Below is a small trained network, with its code and all its weights. Each question gives an input and a target symbol and asks what happens when units are switched off, that is, made to give their printed mean instead of their output.

import numpy as np


def w(rows, s, z=0):
    codes = np.array(rows[::2]) - 128.0
    scale = np.full(codes.shape[1], s)
    scale[-1] = z or s
    return codes * scale


def norm(h):
    return h / np.sqrt((h * h).mean(-1, keepdims=True) + 1e-5)


def f(y):
    return np.maximum(y, 0)


def softmax(a):
    e = np.exp(a - a.max(-1, keepdims=True))
    return e / e.sum(-1, keepdims=True)


def log_softmax(a):
    a = a - a.max(-1, keepdims=True)
    return a - np.log(np.exp(a).sum(-1, keepdims=True))


def net(x, mask):
    ids = ['ΣΨαγδεηθφω'.index(c) for c in x.split()]
    T = len(ids)
    res = E[ids] + P[:T]
    q, k, v = (norm(res) @ M[0].T for M in (Q, K, V))
    z = softmax(np.where(np.tri(T) > 0, q @ k.T / 2**0.5, -1e9)) @ v
    res = res + np.where(mask[0], z, O[0][:, -1]) @ O[0][:, :-1]
    y = f(norm(res) @ A[0][:, :-1].T + A[0][:, -1])
    res = res + np.where(mask[1:9], y, B[0][:, -1]) @ B[0][:, :-1]
    return log_softmax(norm(res)[-1] @ U[:, :-1].T + U[:, -1])


Q, K, V, O, A, B = {}, {}, {}, {}, {}, {}
E = w([
[166,94,116,160],'Σ',
[131,129,171,113],'Ψ',
[144,98,118,169],'α',
[108,147,158,124],'γ',
[4,68,88,95],'δ',
[108,137,111,170],'ε',
[138,113,103,175],'η',
[118,137,153,131],'θ',
[95,153,149,136],'φ',
[90,159,141,144],'ω',
],0.026)
P = w([
[106,163,127,81],'0',
[118,139,197,146],'1',
[76,96,219,136],'2',
[129,210,75,49],'3',
[168,185,227,174],'4',
[35,78,194,131],'5',
[93,178,63,71],'6',
[112,171,177,175],'7',
[2,42,181,109],'8',
[36,135,92,80],'9',
[132,174,193,193],'10',
[46,32,212,140],'11',
],0.0077)
Q[0] = w([
[166,158,183,197],'H1',
[224,255,53,70],'H1',
],0.024)
K[0] = w([
[68,59,184,164],'H1',
[201,199,241,255],'H1',
],0.022)
V[0] = w([
[92,154,225,15],'H1',
[7,252,113,214],'H1',
],0.017)
O[0] = w([
[154,221,6,93,100],'H1',
[254,144,139,184,255],'H1',
],0.013,0.012)
A[0] = w([
[35,113,146,77,108],'N1',
[226,108,120,107,2],'N2',
[4,93,98,166,110],'N3',
[49,115,22,77,4],'N4',
[57,206,147,193,121],'N5',
[165,90,140,174,218],'N6',
[105,199,205,141,152],'N7',
[140,89,100,134,124],'N8',
],0.024,0.0036)
B[0] = w([
[124,134,30,171,169],'N1',
[187,213,51,172,221],'N2',
[123,254,78,204,185],'N3',
[68,195,200,26,181],'N4',
[37,121,154,164,151],'N5',
[33,148,166,77,247],'N6',
[109,93,202,93,171],'N7',
[117,157,162,125,152],'N8',
],0.029,0.013)
U = w([
[60,118,136,161,61],'Σ',
[127,62,175,116,254],'Ψ',
[76,147,90,3,108],'α',
[142,115,86,118,161],'γ',
[186,167,229,201,27],'δ',
[110,131,108,110,93],'ε',
[46,84,42,184,130],'η',
[159,120,112,126,136],'θ',
[156,105,104,122,149],'φ',
[173,128,141,131,113],'ω',
],0.011,0.0069)

Each question gives the input, a string of symbols that net reads in full, and the target symbol t.
The units are the heads (2 rows each of Q, K, V and O) and the neurons (one row each of A and B). Each row of codes is followed by its name. A weight is (code - 128) times the scale printed after its matrix; where a second scale follows, it is the last column's (O, A, B and U).
mask holds one flag per unit, heads first, then neurons. A switched-off unit (its flag False) gives its mean, the last column of its rows in O or B, instead of its output. The means were averaged over made-up inputs and are rounded, as every weight is.
A unit's drop is (log p(t) with every unit on - log p(t) with that unit switched off) / (log p(t) with every unit on - log p(t) with every unit switched off).
The circuit of an input: a set's keep is (log p(t) with only the set's units on - log p(t) with every unit switched off) / (log p(t) with every unit on - log p(t) with every unit switched off). Starting from all 9 units, units are removed one at a time, each time the one whose removal leaves the highest keep (on an exact tie, the one counted first), for as long as the keep stays at least 0.8.
circuit, biggest first: the units of the circuit, biggest drop first
top k neurons: the k neurons with the biggest drops, biggest first
drop when u is switched off: that unit's drop, to one decimal
input ε φ Ψ α η, target α: circuit, biggest first => [H1, N4]
input ε η Ψ Σ γ η θ Σ, target Ψ: circuit, biggest first => [H1, N3]
input ε Σ ε ω, target η: circuit, biggest first => [H1, N1]
input γ Ψ Σ γ Σ γ φ ε Ψ Ψ Ψ Ψ, target α: circuit, biggest first => [H1, N4]
input γ α η η η α η, target Ψ: circuit, biggest first => [H1, N2]
input ε φ γ γ η Σ ω η θ ε ε Σ, target δ: top 3 neurons => [N6, N3, N1]
input φ Σ θ η η ε η θ, target δ: top 2 neurons => [N4, N2]
input ω Ψ η η Σ Ψ Σ, target η: top 3 neurons => [N1, N2, N4]
input η η η ε ω α ε η η η, target δ: top 3 neurons => [N4, N2, N5]
input φ ε Ψ Σ Σ, target α: top 3 neurons => [N4, N3, N2]
input φ η η η α, target Ψ: top neuron => [N3]
input ω ε Σ η Ψ, target η: drop when H1 is switched off => 1.5
input η θ Ψ η Ψ, target α: drop when N4 is switched off => 0.1
input Σ ε ε, target η: top neuron => [N1]
input α Σ γ ε η Ψ ε ε η, target δ: top 2 neurons => [N2, N4]
input η η Σ Σ α, target η: drop when H1 is switched off => 1.1
